Here is a tiny trained network, its code and every weight. The questions are about switching its units off for an input and a class, where a switched-off unit gives its printed mean instead of its output.

import numpy as np


def w(rows, s, z=0):
    codes = np.array(rows[::2]) - 128.0
    scale = np.full(codes.shape[1], s)
    scale[-1] = z or s
    return codes * scale


def f(y):
    return y / 2 * (1 + np.tanh(0.7978845608 * (y + 0.044715 * y**3)))


def log_softmax(a):
    a = a - a.max(-1, keepdims=True)
    return a - np.log(np.exp(a).sum(-1, keepdims=True))


def net(x, mask):
    res = np.array(x, float).reshape(1, 4) / 4 @ E
    y = f(res @ A[0][:, :-1].T + A[0][:, -1])
    res = res + np.where(mask, y, B[0][:, -1]) @ B[0][:, :-1]
    return log_softmax(res[-1] @ U[:, :-1].T + U[:, -1])


A, B = {}, {}
E = w([
[186,163,254,142,202],'x0',
[79,195,118,173,204],'x1',
[126,131,143,141,108],'x2',
[170,61,138,55,66],'x3',
],0.0074)
A[0] = w([
[195,140,179,148,202,193],'n0',
[114,158,162,125,89,248],'n1',
[115,200,175,164,239,195],'n2',
[131,202,172,184,229,131],'n3',
[49,175,78,150,110,255],'n4',
[207,64,177,59,86,85],'n5',
[218,104,207,114,130,207],'n6',
[213,158,255,121,181,241],'n7',
[133,76,13,84,40,239],'n8',
[138,38,80,81,73,159],'n9',
[17,168,51,133,134,212],'n10',
[163,92,191,65,118,78],'n11',
],0.0075,0.004)
B[0] = w([
[150,99,171,72,79,201],'n0',
[128,73,119,167,96,174],'n1',
[85,85,220,96,160,239],'n2',
[57,123,226,46,141,220],'n3',
[70,128,78,226,158,220],'n4',
[164,173,124,49,109,180],'n5',
[195,82,80,92,115,201],'n6',
[192,82,159,26,103,254],'n7',
[2,208,168,143,48,250],'n8',
[68,203,174,73,17,197],'n9',
[85,234,47,228,154,225],'n10',
[181,188,102,65,157,151],'n11',
],0.0074,0.0072)
U = w([
[78,134,66,233,81,254],'0',
[32,130,210,129,93,70],'1',
[176,22,172,154,144,187],'2',
[254,140,88,133,87,48],'3',
[62,156,58,247,239,25],'4',
],0.0067,0.0051)

Each question gives the input, the list of numbers given to net, and the class t.
The units are the neurons (one row each of A and B). Each row of codes is followed by its name. A weight is (code - 128) times the scale printed after its matrix; where a second scale follows, it is the last column's (A, B and U).
mask holds one flag per neuron, in row order. A switched-off neuron (its flag False) gives its mean, the last column of its row in B, instead of its output. The means were averaged over made-up inputs and are rounded, as every weight is.
A unit's drop is (log p(t) with every unit on - log p(t) with that unit switched off) / (log p(t) with every unit on - log p(t) with every unit switched off).
The circuit of an input: a set's keep is (log p(t) with only the set's units on - log p(t) with every unit switched off) / (log p(t) with every unit on - log p(t) with every unit switched off). Starting from all 12 units, units are removed one at a time, each time the one whose removal leaves the highest keep (on an exact tie, the one counted first), for as long as the keep stays at least 0.8.
units of the circuit, in order: the units of the circuit, biggest drop first
unit that matters most: the unit with the biggest drop
k most important neurons: the k neurons with the biggest drops, biggest first
drop when u is switched off: that unit's drop, to one decimal
input [-8,6,8,-1], class 4: units of the circuit, in order => [n10 n4]
input [-2,2,6,3], class 0: 3 most important neurons => [n3 n2 n7]
input [7,0,0,-7], class 2: unit that matters most => n8
input [1,-7,-1,-6], class 2: units of the circuit, in order => [n10 n8]
input [6,-1,0,-8], class 2: units of the circuit, in order => [n8 n7]
input [-1,5,7,-7], class 4: units of the circuit, in order => [n10 n4 n8]
input [-8,8,-6,-1], class 4: units of the circuit, in order => [n10 n4]
input [6,0,1,-8], class 2: units of the circuit, in order => [n8 n7]
input [2,-1,-6,3], class 3: 2 most important neurons => [n2 n3]
input [-8,2,8,-1], class 4: 4 most important neurons => [n10 n4 n7 n0]
input [8,4,-7,6], class 2: drop when n4 is switched off => 0.0
input [7,-4,-7,-5], class 2: drop when n8 is switched off => 0.2
input [1,-6,1,1], class 3: drop when n2 is switched off => 0.3
input [-7,1,-1,-5], class 4: unit that matters most => n10
input [0,2,-3,-6], class 4: drop when n7 is switched off => 0.2
